Below are the code and all the weights of a small trained network. Each question names an input and a class and asks about switching units off, where a switched-off unit gives its printed mean instead of its output.

import numpy as np


def w(rows, s, z=0):
    codes = np.array(rows[::2]) - 128.0
    scale = np.full(codes.shape[1], s)
    scale[-1] = z or s
    return codes * scale


def norm(h):
    return h / np.sqrt((h * h).mean(-1, keepdims=True) + 1e-5)


def f(y):
    return y / 2 * (1 + np.tanh(0.7978845608 * (y + 0.044715 * y**3)))


def log_softmax(a):
    a = a - a.max(-1, keepdims=True)
    return a - np.log(np.exp(a).sum(-1, keepdims=True))


def net(x, mask):
    res = np.array(x, float).reshape(1, 5) / 4 @ E
    u = 0
    for l in range(3):
        y = f(norm(res) @ A[l][:, :-1].T + A[l][:, -1])
        res = res + np.where(mask[u : u + 13], y, B[l][:, -1]) @ B[l][:, :-1]
        u += 13
    return log_softmax(norm(res)[-1] @ U[:, :-1].T + U[:, -1])


A, B = {}, {}
E = w([
[144,186,182,119,179,116,3],'x0',
[95,170,117,153,249,141,106],'x1',
[204,69,153,82,120,164,126],'x2',
[142,14,141,127,129,95,160],'x3',
[161,194,113,223,104,73,117],'x4',
],0.0046)
A[0] = w([
[112,85,103,3,75,153,116,104],'0.n1',
[201,161,193,166,150,109,116,92],'0.n2',
[105,66,118,91,203,87,131,113],'0.n3',
[72,149,112,133,192,50,185,116],'0.n4',
[129,242,127,160,221,120,65,83],'0.n5',
[175,86,154,21,200,132,109,79],'0.n6',
[138,207,92,147,166,181,169,100],'0.n7',
[159,113,222,140,145,72,105,53],'0.n8',
[161,90,231,40,173,138,98,3],'0.n9',
[75,81,139,52,208,197,25,159],'0.n10',
[231,154,197,44,94,155,149,156],'0.n11',
[193,50,120,110,176,144,203,90],'0.n12',
[82,217,126,183,180,126,52,94],'0.n13',
],0.0053,0.0033)
B[0] = w([
[96,118,134,195,162,138,158,208],'0.n1',
[169,68,120,160,91,144,102,142],'0.n2',
[135,100,127,74,83,204,102,168],'0.n3',
[146,156,177,184,57,183,136,177],'0.n4',
[160,116,55,147,57,124,23,246],'0.n5',
[130,163,166,157,87,138,205,180],'0.n6',
[98,168,76,151,155,197,82,163],'0.n7',
[159,126,113,57,192,104,128,125],'0.n8',
[128,188,120,161,125,117,199,156],'0.n9',
[87,202,254,163,80,142,211,253],'0.n10',
[128,104,163,201,114,171,107,209],'0.n11',
[68,56,76,164,119,173,106,202],'0.n12',
[89,139,24,142,154,100,114,233],'0.n13',
],0.0048,0.003)
A[1] = w([
[126,209,93,156,178,99,33,91],'1.n1',
[124,208,80,66,129,121,104,57],'1.n2',
[205,84,155,142,131,95,73,6],'1.n3',
[90,255,44,106,118,103,155,150],'1.n4',
[9,207,118,137,88,83,121,187],'1.n5',
[143,101,131,88,92,134,199,39],'1.n6',
[65,156,94,85,180,181,197,90],'1.n7',
[172,85,60,81,151,75,108,178],'1.n8',
[110,30,69,109,138,94,151,148],'1.n9',
[114,139,123,113,131,130,139,93],'1.n10',
[139,68,77,109,147,140,151,63],'1.n11',
[107,119,120,68,129,116,117,67],'1.n12',
[133,124,74,137,108,114,104,91],'1.n13',
],0.0077,0.0017)
B[1] = w([
[105,127,70,63,117,221,26,249],'1.n1',
[113,94,96,191,121,118,132,158],'1.n2',
[191,183,175,70,116,75,135,151],'1.n3',
[84,78,63,141,176,81,146,240],'1.n4',
[123,149,91,44,196,73,189,254],'1.n5',
[129,137,91,125,163,120,90,184],'1.n6',
[206,180,194,109,140,149,1,187],'1.n7',
[116,27,165,43,147,149,37,144],'1.n8',
[163,93,103,136,163,163,37,200],'1.n9',
[139,131,141,140,156,117,120,122],'1.n10',
[114,83,109,161,136,196,102,152],'1.n11',
[124,129,144,205,145,116,152,107],'1.n12',
[121,145,165,93,123,184,123,156],'1.n13',
],0.0054,0.0048)
A[2] = w([
[72,125,132,133,116,38,194,92],'2.n1',
[155,122,78,133,32,114,90,88],'2.n2',
[206,77,202,140,35,80,183,120],'2.n3',
[173,126,31,96,69,136,114,115],'2.n4',
[181,101,113,146,142,72,84,74],'2.n5',
[134,122,122,211,65,88,95,76],'2.n6',
[96,205,196,104,205,223,180,146],'2.n7',
[76,189,2,184,145,150,115,128],'2.n8',
[81,234,131,34,146,82,103,111],'2.n9',
[101,141,242,70,170,144,159,115],'2.n10',
[46,188,44,114,172,188,80,4],'2.n11',
[189,155,159,110,95,218,51,196],'2.n12',
[62,73,53,150,87,179,73,75],'2.n13',
],0.0063,0.0033)
B[2] = w([
[198,106,161,95,106,90,149,134],'2.n1',
[150,155,171,105,194,150,131,158],'2.n2',
[123,218,125,168,168,126,90,193],'2.n3',
[80,136,155,129,145,130,149,191],'2.n4',
[155,150,134,53,64,173,75,130],'2.n5',
[139,163,159,121,171,133,98,125],'2.n6',
[84,144,158,69,100,156,131,206],'2.n7',
[61,178,89,74,80,107,110,252],'2.n8',
[99,105,81,188,209,176,97,212],'2.n9',
[87,149,158,137,126,195,254,173],'2.n10',
[102,197,133,158,108,129,81,228],'2.n11',
[126,105,145,135,112,42,185,230],'2.n12',
[140,133,148,198,154,176,135,232],'2.n13',
],0.0069,0.0048)
U = w([
[135,92,58,102,90,9,223,70],'0',
[149,4,104,207,140,201,128,179],'1',
[217,198,197,182,123,68,130,121],'2',
[123,119,116,80,182,109,176,3],'3',
[73,158,239,120,114,191,228,159],'4',
[201,93,157,53,123,80,24,91],'5',
[43,192,31,126,140,126,60,198],'6',
],0.012,0.0048)

Each question gives the input, the list of numbers given to net, and the class t.
The units are the neurons (one row each of A and B). Each row of codes is followed by its name. A weight is (code - 128) times the scale printed after its matrix; where a second scale follows, it is the last column's (A, B and U).
mask holds one flag per neuron, layer by layer. A switched-off neuron (its flag False) gives its mean, the last column of its row in B, instead of its output. The means were averaged over made-up inputs and are rounded, as every weight is.
A unit's drop is (log p(t) with every unit on - log p(t) with that unit switched off) / (log p(t) with every unit on - log p(t) with every unit switched off).
The circuit of an input: a set's keep is (log p(t) with only the set's units on - log p(t) with every unit switched off) / (log p(t) with every unit on - log p(t) with every unit switched off). Starting from the 12 units with the biggest drops (on a tie, the unit counted first), units are removed one at a time, each time the one whose removal leaves the highest keep (on an exact tie, the one counted first), for as long as the keep stays at least 0.8.
units of the circuit, in order: the units of the circuit, biggest drop first
most important unit: the unit with the biggest drop
top k neurons: the k neurons with the biggest drops, biggest first
top k neurons in layer l: the k neurons of layer l with the biggest drops, biggest first
drop of u: that unit's drop, to one decimal
input [5,5,3,4,6], class 5: most important unit	0.n2
input [5,-4,0,-2,4], class 5: top 2 neurons	[0.n2; 0.n10]
input [-7,0,-4,5,6], class 0: units of the circuit, in order	[1.n1; 2.n1]
input [-6,4,3,0,4], class 1: top 2 neurons	[0.n10; 1.n5]
input [-2,-4,2,-3,-4], class 1: units of the circuit, in order	[2.n8; 0.n11]
input [-6,-2,-6,-5,3], class 0: units of the circuit, in order	[1.n5; 2.n1; 1.n1]
input [-3,-7,7,-5,-6], class 1: units of the circuit, in order	[2.n8; 2.n7]
input [2,-6,-7,4,-4], class 0: top 2 neurons in layer 2	[2.n9; 2.n1]
input [1,-7,-7,6,4], class 2: top 4 neurons	[0.n13; 1.n1; 2.n3; 1.n4]
input [1,-4,5,4,5], class 5: top 2 neurons	[0.n10; 0.n4]
input [5,-6,4,-7,3], class 5: top 2 neurons	[0.n10; 1.n1]
input [-2,-7,-6,-5,0], class 0: top 2 neurons	[1.n1; 2.n1]
input [-3,1,-5,3,2], class 0: top 2 neurons	[1.n1; 0.n4]
input [7,0,7,-6,-3], class 4: most important unit	0.n10
input [5,-5,5,-2,6], class 5: top 2 neurons in layer 1	[1.n8; 1.n1]
input [-2,-2,2,-2,-4], class 4: top 2 neurons	[0.n5; 1.n4]
input [-6,-3,-8,-2,-1], class 0: top 2 neurons	[1.n1; 2.n1]
input [7,-8,5,5,-2], class 2: drop of 2.n3	0.2
input [-7,-7,-6,-4,3], class 0: drop of 2.n1	0.1
input [-6,-1,2,-1,-3], class 1: drop of 1.n8	0.0
input [2,-6,-8,2,-3], class 0: most important unit	1.n1
